Here is a tiny trained network, its code and every weight. The questions are about switching its units off for an input and a class, where a switched-off unit gives its printed mean instead of its output.

import numpy as np


def w(rows, s, z=0):
    codes = np.array(rows[::2]) - 128.0
    scale = np.full(codes.shape[1], s)
    scale[-1] = z or s
    return codes * scale


def norm(h):
    return h / np.sqrt((h * h).mean(-1, keepdims=True) + 1e-5)


def f(y):
    return y / 2 * (1 + np.tanh(0.7978845608 * (y + 0.044715 * y**3)))


def log_softmax(a):
    a = a - a.max(-1, keepdims=True)
    return a - np.log(np.exp(a).sum(-1, keepdims=True))


def net(x, mask):
    res = np.array(x, float).reshape(1, 5) / 4 @ E
    u = 0
    for l in range(2):
        y = f(norm(res) @ A[l][:, :-1].T + A[l][:, -1])
        res = res + np.where(mask[u : u + 11], y, B[l][:, -1]) @ B[l][:, :-1]
        u += 11
    return log_softmax(norm(res)[-1] @ U[:, :-1].T + U[:, -1])


A, B = {}, {}
E = w([
[168,75,82,84,108,102,249],'x0',
[91,60,132,173,185,70,130],'x1',
[201,43,152,140,68,161,85],'x2',
[108,82,164,77,216,212,134],'x3',
[207,154,53,153,197,129,116],'x4',
],0.0021)
A[0] = w([
[233,150,61,176,208,136,120,57],'0.n1',
[37,99,231,104,48,116,167,95],'0.n2',
[129,106,157,55,216,204,130,58],'0.n3',
[216,33,158,124,97,124,74,44],'0.n4',
[233,156,65,177,219,148,119,69],'0.n5',
[163,75,100,63,120,95,253,56],'0.n6',
[123,91,162,66,217,209,136,4],'0.n7',
[156,209,101,48,54,229,133,93],'0.n8',
[81,29,113,190,178,65,118,43],'0.n9',
[61,213,104,67,184,70,168,87],'0.n10',
[78,33,111,199,178,74,124,51],'0.n11',
],0.0042,0.0022)
B[0] = w([
[48,134,135,28,72,138,132,206],'0.n1',
[104,143,32,1,131,148,124,247],'0.n2',
[99,73,150,180,87,64,146,193],'0.n3',
[85,198,118,165,97,218,222,163],'0.n4',
[54,108,133,29,84,136,139,221],'0.n5',
[185,107,78,181,212,141,35,212],'0.n6',
[88,84,153,183,85,50,147,169],'0.n7',
[179,130,211,97,210,71,183,231],'0.n8',
[193,204,190,61,121,144,167,165],'0.n9',
[149,108,127,185,93,217,184,225],'0.n10',
[193,202,191,59,127,138,163,167],'0.n11',
],0.005,0.0016)
A[1] = w([
[100,138,129,202,116,201,216,193],'1.n1',
[76,176,177,157,143,137,42,53],'1.n2',
[144,117,148,131,95,147,103,11],'1.n3',
[152,86,138,179,55,253,159,85],'1.n4',
[197,182,237,93,169,92,175,12],'1.n5',
[124,139,166,129,107,140,73,1],'1.n6',
[184,147,190,107,169,95,170,104],'1.n7',
[69,175,193,150,137,146,40,114],'1.n8',
[155,193,82,154,63,65,126,72],'1.n9',
[41,200,86,169,230,94,200,6],'1.n10',
[168,199,75,144,45,61,118,95],'1.n11',
],0.0042,0.0025)
B[1] = w([
[141,161,124,196,101,125,68,248],'1.n1',
[211,79,71,120,141,124,177,162],'1.n2',
[125,99,114,105,153,160,216,41],'1.n3',
[82,231,119,162,139,157,206,148],'1.n4',
[188,116,203,110,152,79,173,175],'1.n5',
[150,75,84,99,174,152,254,60],'1.n6',
[153,162,181,129,122,100,125,180],'1.n7',
[220,84,46,132,161,100,175,243],'1.n8',
[86,37,204,134,163,155,154,147],'1.n9',
[183,115,165,95,20,231,177,137],'1.n10',
[61,39,208,135,182,138,155,200],'1.n11',
],0.0043,0.0012)
U = w([
[62,129,83,9,103,145,112,170],'0',
[208,167,224,99,156,93,168,158],'1',
[120,183,114,215,81,216,168,158],'2',
[201,82,37,169,182,113,92,144],'3',
[51,43,191,194,129,85,124,113],'4',
[114,192,126,152,124,88,70,4],'5',
],0.012,0.0035)

Each question gives the input, the list of numbers given to net, and the class t.
The units are the neurons (one row each of A and B). Each row of codes is followed by its name. A weight is (code - 128) times the scale printed after its matrix; where a second scale follows, it is the last column's (A, B and U).
mask holds one flag per neuron, layer by layer. A switched-off neuron (its flag False) gives its mean, the last column of its row in B, instead of its output. The means were averaged over made-up inputs and are rounded, as every weight is.
A unit's drop is (log p(t) with every unit on - log p(t) with that unit switched off) / (log p(t) with every unit on - log p(t) with every unit switched off).
The circuit of an input: a set's keep is (log p(t) with only the set's units on - log p(t) with every unit switched off) / (log p(t) with every unit on - log p(t) with every unit switched off). Starting from the 12 units with the biggest drops (on a tie, the unit counted first), units are removed one at a time, each time the one whose removal leaves the highest keep (on an exact tie, the one counted first), for as long as the keep stays at least 0.8.
units of the circuit, in order: the units of the circuit, biggest drop first
unit that matters most: the unit with the biggest drop
top k neurons: the k neurons with the biggest drops, biggest first
k most important neurons of layer l: the k neurons of layer l with the biggest drops, biggest first
input [6,-3,-3,-8,3], class 4: unit that matters most => 1.n11
input [-1,3,5,-7,3], class 4: top 3 neurons => 1.n11, 0.n10, 1.n9
input [4,8,8,0,-2], class 1: top 2 neurons => 0.n9, 0.n11
input [-6,5,-7,-2,-5], class 2: units of the circuit, in order => 0.n10, 1.n10
input [1,2,-6,7,5], class 4: top 3 neurons => 0.n3, 0.n7, 0.n2
input [-1,4,1,-7,4], class 4: 2 most important neurons of layer 0 => 0.n2, 0.n8
input [-8,-5,8,4,7], class 2: top 2 neurons => 0.n4, 1.n4
input [-3,6,-8,8,-1], class 2: 2 most important neurons of layer 0 => 0.n10, 0.n8
input [-7,-6,-4,4,1], class 3: units of the circuit, in order => 1.n8, 1.n2
input [4,-5,0,7,2], class 4: units of the circuit, in order => 0.n3, 0.n7
input [8,8,-3,7,8], class 0: top 4 neurons => 0.n5, 0.n1, 0.n8, 1.n8
input [7,5,8,-3,5], class 2: 3 most important neurons of layer 0 => 0.n4, 0.n8, 0.n2
input [4,1,0,7,2], class 4: 2 most important neurons of layer 0 => 0.n7, 0.n3
input [-3,7,-5,3,4], class 1: unit that matters most => 0.n11
input [8,4,7,-1,-6], class 3: 4 most important neurons of layer 0 => 0.n6, 0.n2, 0.n10, 0.n1
input [0,-6,7,5,7], class 0: top 3 neurons => 0.n5, 0.n1, 0.n10
input [-6,-2,3,8,-5], class 4: 3 most important neurons of layer 0 => 0.n3, 0.n7, 0.n6
input [-8,7,-6,-1,-1], class 3: 2 most important neurons of layer 0 => 0.n8, 0.n4
input [-4,-1,-5,-7,3], class 4: top 4 neurons => 1.n11, 0.n4, 1.n9, 0.n6
input [7,2,1,1,-3], class 3: units of the circuit, in order => 0.n6
input [-5,1,8,1,-6], class 2: units of the circuit, in order => 0.n4, 1.n4
input [-7,7,2,4,-7], class 0: 3 most important neurons of layer 0 => 0.n2, 0.n8, 0.n6
input [7,-3,4,-8,-7], class 4: top 2 neurons => 1.n11, 0.n5
input [-2,3,-6,-8,-4], class 4: top 2 neurons => 1.n11, 0.n4
